Below are the code and all the weights of a small trained network. Each question names an input and a class and asks about switching units off, where a switched-off unit gives its printed mean instead of its output.

import numpy as np


def w(rows, s, z=0):
    codes = np.array(rows[::2]) - 128.0
    scale = np.full(codes.shape[1], s)
    scale[-1] = z or s
    return codes * scale


def norm(h):
    return h / np.sqrt((h * h).mean(-1, keepdims=True) + 1e-5)


def f(y):
    return np.maximum(y, 0)


def log_softmax(a):
    a = a - a.max(-1, keepdims=True)
    return a - np.log(np.exp(a).sum(-1, keepdims=True))


def net(x, mask):
    res = np.array(x, float).reshape(1, 7) / 4 @ E
    u = 0
    for l in range(4):
        y = f(norm(res) @ A[l][:, :-1].T + A[l][:, -1])
        res = res + np.where(mask[u : u + 3], y, B[l][:, -1]) @ B[l][:, :-1]
        u += 3
    return log_softmax(norm(res)[-1] @ U[:, :-1].T + U[:, -1])


A, B = {}, {}
E = w([
[139,134,142,131,123,146,127,127,117,117],'x0',
[133,131,124,129,133,119,125,141,121,134],'x1',
[111,175,133,189,60,57,117,94,70,86],'x2',
[127,133,124,131,135,126,126,127,134,126],'x3',
[41,133,104,126,115,183,82,172,98,109],'x4',
[167,107,8,52,160,145,119,83,72,109],'x5',
[135,141,129,138,133,141,122,122,130,133],'x6',
],0.017)
A[0] = w([
[197,134,54,131,110,47,144,10,49,91,12],'L0N0',
[204,111,195,70,196,140,182,136,190,183,22],'L0N1',
[209,130,251,132,105,56,158,136,250,143,3],'L0N2',
],0.011,0.0046)
B[0] = w([
[118,254,118,36,138,118,44,79,62,192,251],'L0N0',
[155,84,113,175,59,134,62,190,212,146,224],'L0N1',
[86,69,85,176,231,187,220,107,80,114,244],'L0N2',
],0.0097,0.011)
A[1] = w([
[254,122,120,83,97,82,132,86,170,134,60],'L1N0',
[100,160,154,176,77,67,121,112,90,102,4],'L1N1',
[167,157,184,169,135,32,189,53,96,114,73],'L1N2',
],0.029,0.0037)
B[1] = w([
[190,145,203,47,220,124,90,127,88,165,216],'L1N0',
[85,85,58,175,86,176,163,136,199,123,250],'L1N1',
[109,230,237,126,197,8,128,103,89,174,245],'L1N2',
],0.014)
A[2] = w([
[48,105,235,125,180,178,148,221,215,164,247],'L2N0',
[200,59,71,46,206,197,133,131,125,129,173],'L2N1',
[170,92,210,253,132,52,205,109,230,162,129],'L2N2',
],0.024,0.0013)
B[2] = w([
[105,247,110,39,169,153,98,142,106,247,252],'L2N0',
[106,101,132,213,51,116,213,163,196,98,218],'L2N1',
[192,13,113,127,91,210,169,209,228,105,223],'L2N2',
],0.014,0.032)
A[3] = w([
[201,125,232,128,209,106,181,175,231,234,56],'L3N0',
[90,70,35,154,111,159,24,80,26,27,3],'L3N1',
[5,168,54,148,142,148,121,93,84,123,107],'L3N2',
],0.021,0.0034)
B[3] = w([
[116,94,113,172,95,64,74,34,33,4,252],'L3N0',
[109,139,186,111,129,4,181,61,41,51,143],'L3N1',
[224,15,184,184,165,132,134,135,179,85,161],'L3N2',
],0.012,0.042)
U = w([
[96,64,73,194,71,222,195,197,204,117,155],'0',
[168,72,161,169,128,47,154,59,74,14,3],'1',
[125,254,122,2,185,128,55,111,56,217,218],'2',
],0.0095,0.002)

Each question gives the input, the list of numbers given to net, and the class t.
The units are the neurons (one row each of A and B). Each row of codes is followed by its name. A weight is (code - 128) times the scale printed after its matrix; where a second scale follows, it is the last column's (A, B and U).
mask holds one flag per neuron, layer by layer. A switched-off neuron (its flag False) gives its mean, the last column of its row in B, instead of its output. The means were averaged over made-up inputs and are rounded, as every weight is.
A unit's drop is (log p(t) with every unit on - log p(t) with that unit switched off) / (log p(t) with every unit on - log p(t) with every unit switched off).
The circuit of an input: a set's keep is (log p(t) with only the set's units on - log p(t) with every unit switched off) / (log p(t) with every unit on - log p(t) with every unit switched off). Starting from all 12 units, units are removed one at a time, each time the one whose removal leaves the highest keep (on an exact tie, the one counted first), for as long as the keep stays at least 0.8.
circuit, biggest first: the units of the circuit, biggest drop first
top k neurons: the k neurons with the biggest drops, biggest first
top k neurons in layer l: the k neurons of layer l with the biggest drops, biggest first
drop of u: that unit's drop, to one decimal
input [5,0,-3,5,3,-1,-4], class 2: circuit, biggest first : (L2N0)
input [8,0,-5,-4,1,7,2], class 0: top 2 neurons : (L2N1, L1N2)
input [-6,-3,5,-8,-1,4,-6], class 2: top 2 neurons : (L0N0, L3N0)
input [8,8,0,7,2,-8,-6], class 2: top 2 neurons in layer 0 : (L0N2, L0N1)
input [-1,-7,-2,-2,6,8,6], class 0: top 2 neurons : (L2N1, L3N0)
input [-4,-4,-1,3,2,-8,-6], class 2: top 3 neurons : (L2N0, L2N1, L1N1)
input [-5,5,-2,2,2,1,1], class 0: top 2 neurons : (L1N2, L2N1)
input [-1,-4,-3,-8,6,8,-6], class 0: top 2 neurons : (L2N1, L3N0)
input [-4,4,1,1,0,8,4], class 2: drop of L1N1 : 2.8
input [-8,8,2,-6,-8,4,4], class 2: drop of L2N2 : 0.2
input [-8,-1,4,-8,3,-2,-4], class 0: drop of L1N1 : 0.5
input [-6,-5,4,1,4,-4,8], class 0: drop of L0N0 : 0.0
